Below are the code and all the weights of a small trained network. Each question names an input and a target symbol and asks about switching units off, where a switched-off unit gives its printed mean instead of its output.

import numpy as np


def w(rows, s, z=0):
    codes = np.array(rows[::2]) - 128.0
    scale = np.full(codes.shape[1], s)
    scale[-1] = z or s
    return codes * scale


def f(y):
    return y / 2 * (1 + np.tanh(0.7978845608 * (y + 0.044715 * y**3)))


def softmax(a):
    e = np.exp(a - a.max(-1, keepdims=True))
    return e / e.sum(-1, keepdims=True)


def log_softmax(a):
    a = a - a.max(-1, keepdims=True)
    return a - np.log(np.exp(a).sum(-1, keepdims=True))


def net(x, mask):
    ids = ['ΠΣαβδεζηλμτψω'.index(c) for c in x.split()]
    T = len(ids)
    res = E[ids] + P[:T]
    r = res
    for j in range(2):
        rows = slice(2 * j, 2 * j + 2)
        q, k, v = (r @ M[0][rows].T for M in (Q, K, V))
        z = softmax(np.where(np.tri(T) > 0, q @ k.T / 2**0.5, -1e9)) @ v
        o = O[0][rows]
        res = res + np.where(mask[j], z, o[:, -1]) @ o[:, :-1]
    y = f(res @ A[0][:, :-1].T + A[0][:, -1])
    res = res + np.where(mask[2:6], y, B[0][:, -1]) @ B[0][:, :-1]
    return log_softmax(res[-1] @ U[:, :-1].T + U[:, -1])


Q, K, V, O, A, B = {}, {}, {}, {}, {}, {}
E = w([
[151,85,106,97],'Π',
[85,215,162,177],'Σ',
[117,127,133,114],'α',
[53,76,149,86],'β',
[130,250,182,75],'δ',
[43,120,186,155],'ε',
[131,166,116,47],'ζ',
[192,220,170,174],'η',
[214,36,121,25],'λ',
[249,55,113,154],'μ',
[160,223,68,151],'τ',
[149,94,129,214],'ψ',
[207,169,92,195],'ω',
],0.017)
P = w([
[113,69,86,128],'0',
[118,223,200,151],'1',
[146,85,95,136],'2',
[143,233,193,144],'3',
[183,104,98,142],'4',
[158,248,190,127],'5',
[166,104,110,143],'6',
],0.012)
Q[0] = w([
[50,131,60,102],'H0',
[79,135,5,38],'H0',
[72,125,46,136],'H1',
[80,85,80,171],'H1',
],0.022)
K[0] = w([
[61,124,133,52],'H0',
[115,140,136,2],'H0',
[72,99,178,122],'H1',
[61,98,136,161],'H1',
],0.03)
V[0] = w([
[59,107,131,91],'H0',
[119,119,148,251],'H0',
[78,164,112,27],'H1',
[143,71,232,115],'H1',
],0.012)
O[0] = w([
[194,139,147,173,79],'H0',
[26,142,153,221,1],'H0',
[2,175,127,61,205],'H1',
[64,18,228,108,91],'H1',
],0.0078,0.0057)
A[0] = w([
[155,99,109,122,3],'N0',
[147,140,235,132,38],'N1',
[171,174,210,68,80],'N2',
[179,196,248,98,86],'N3',
],0.016,0.0056)
B[0] = w([
[85,126,36,217,140],'N0',
[100,76,6,151,147],'N1',
[57,126,82,210,247],'N2',
[182,105,201,71,218],'N3',
],0.015)
U = w([
[132,103,217,211,195],'Π',
[224,32,86,25,152],'Σ',
[155,105,146,194,121],'α',
[70,96,83,164,2],'β',
[119,153,145,195,141],'δ',
[41,110,158,188,80],'ε',
[211,165,193,196,156],'ζ',
[227,220,118,51,159],'η',
[49,184,154,228,100],'λ',
[54,152,47,56,81],'μ',
[164,102,138,55,226],'τ',
[49,179,214,61,192],'ψ',
[79,7,147,1,71],'ω',
],0.0086,0.0062)

Each question gives the input, a string of symbols that net reads in full, and the target symbol t.
The units are the heads (2 rows each of Q, K, V and O) and the neurons (one row each of A and B). Each row of codes is followed by its name. A weight is (code - 128) times the scale printed after its matrix; where a second scale follows, it is the last column's (O, A, B and U).
mask holds one flag per unit, heads first, then neurons. A switched-off unit (its flag False) gives its mean, the last column of its rows in O or B, instead of its output. The means were averaged over made-up inputs and are rounded, as every weight is.
A unit's drop is (log p(t) with every unit on - log p(t) with that unit switched off) / (log p(t) with every unit on - log p(t) with every unit switched off).
The circuit of an input: a set's keep is (log p(t) with only the set's units on - log p(t) with every unit switched off) / (log p(t) with every unit on - log p(t) with every unit switched off). Starting from all 6 units, units are removed one at a time, each time the one whose removal leaves the highest keep (on an exact tie, the one counted first), for as long as the keep stays at least 0.8.
units of the circuit, in order: the units of the circuit, biggest drop first
unit that matters most: the unit with the biggest drop
top k neurons: the k neurons with the biggest drops, biggest first
heads that matter: for each layer, one digit per head in row order, 1 if its drop is at least 0.15 and else 0, layers parted by /
drop when u is switched off: that unit's drop, to one decimal
input ζ δ τ ζ ω ζ, target ζ: units of the circuit, in order	[N2, H1, N3]
input β α ζ τ δ ψ, target λ: units of the circuit, in order	[H0]
input μ η Π ω ε ζ, target ζ: units of the circuit, in order	[N2, N3, H1]
input Π Π ζ μ ζ ζ, target Σ: top 2 neurons	[N3, N1]
input Π Π α Π λ α, target ω: units of the circuit, in order	[N3, H1]
input Π τ τ μ, target η: top 3 neurons	[N2, N0, N1]
input ζ δ ζ Π, target ψ: top 2 neurons	[N1, N0]
input ζ β Σ ζ β Π τ, target η: heads that matter	00
input λ ζ β Π δ, target ψ: units of the circuit, in order	[N3, H1, N2, N0]
input ζ τ ζ ζ, target η: top 2 neurons	[N3, N0]
input α ζ μ, target α: top 3 neurons	[N0, N3, N2]
input τ ζ ζ λ λ ζ, target ω: top 3 neurons	[N3, N2, N1]
input ζ ζ ψ λ ε α, target ω: units of the circuit, in order	[H1, N3]
input Π μ ω α, target ζ: unit that matters most	H1
input ε α τ ζ λ, target β: heads that matter	10
input λ ζ τ Π, target η: heads that matter	01
input ζ ζ δ ζ τ η, target η: heads that matter	11
input ε ε λ ζ, target ω: top 2 neurons	[N3, N1]
input Π Π Π η τ ζ, target η: drop when N0 is switched off	0.1
input ω ζ Π δ τ Π, target η: units of the circuit, in order	[H1]
input τ ζ Π ε Π λ, target ω: drop when N2 is switched off	0.0
input β ζ ζ ζ η ζ λ, target β: drop when H0 is switched off	0.2
input μ β ζ ζ τ μ, target η: drop when N3 is switched off	0.0
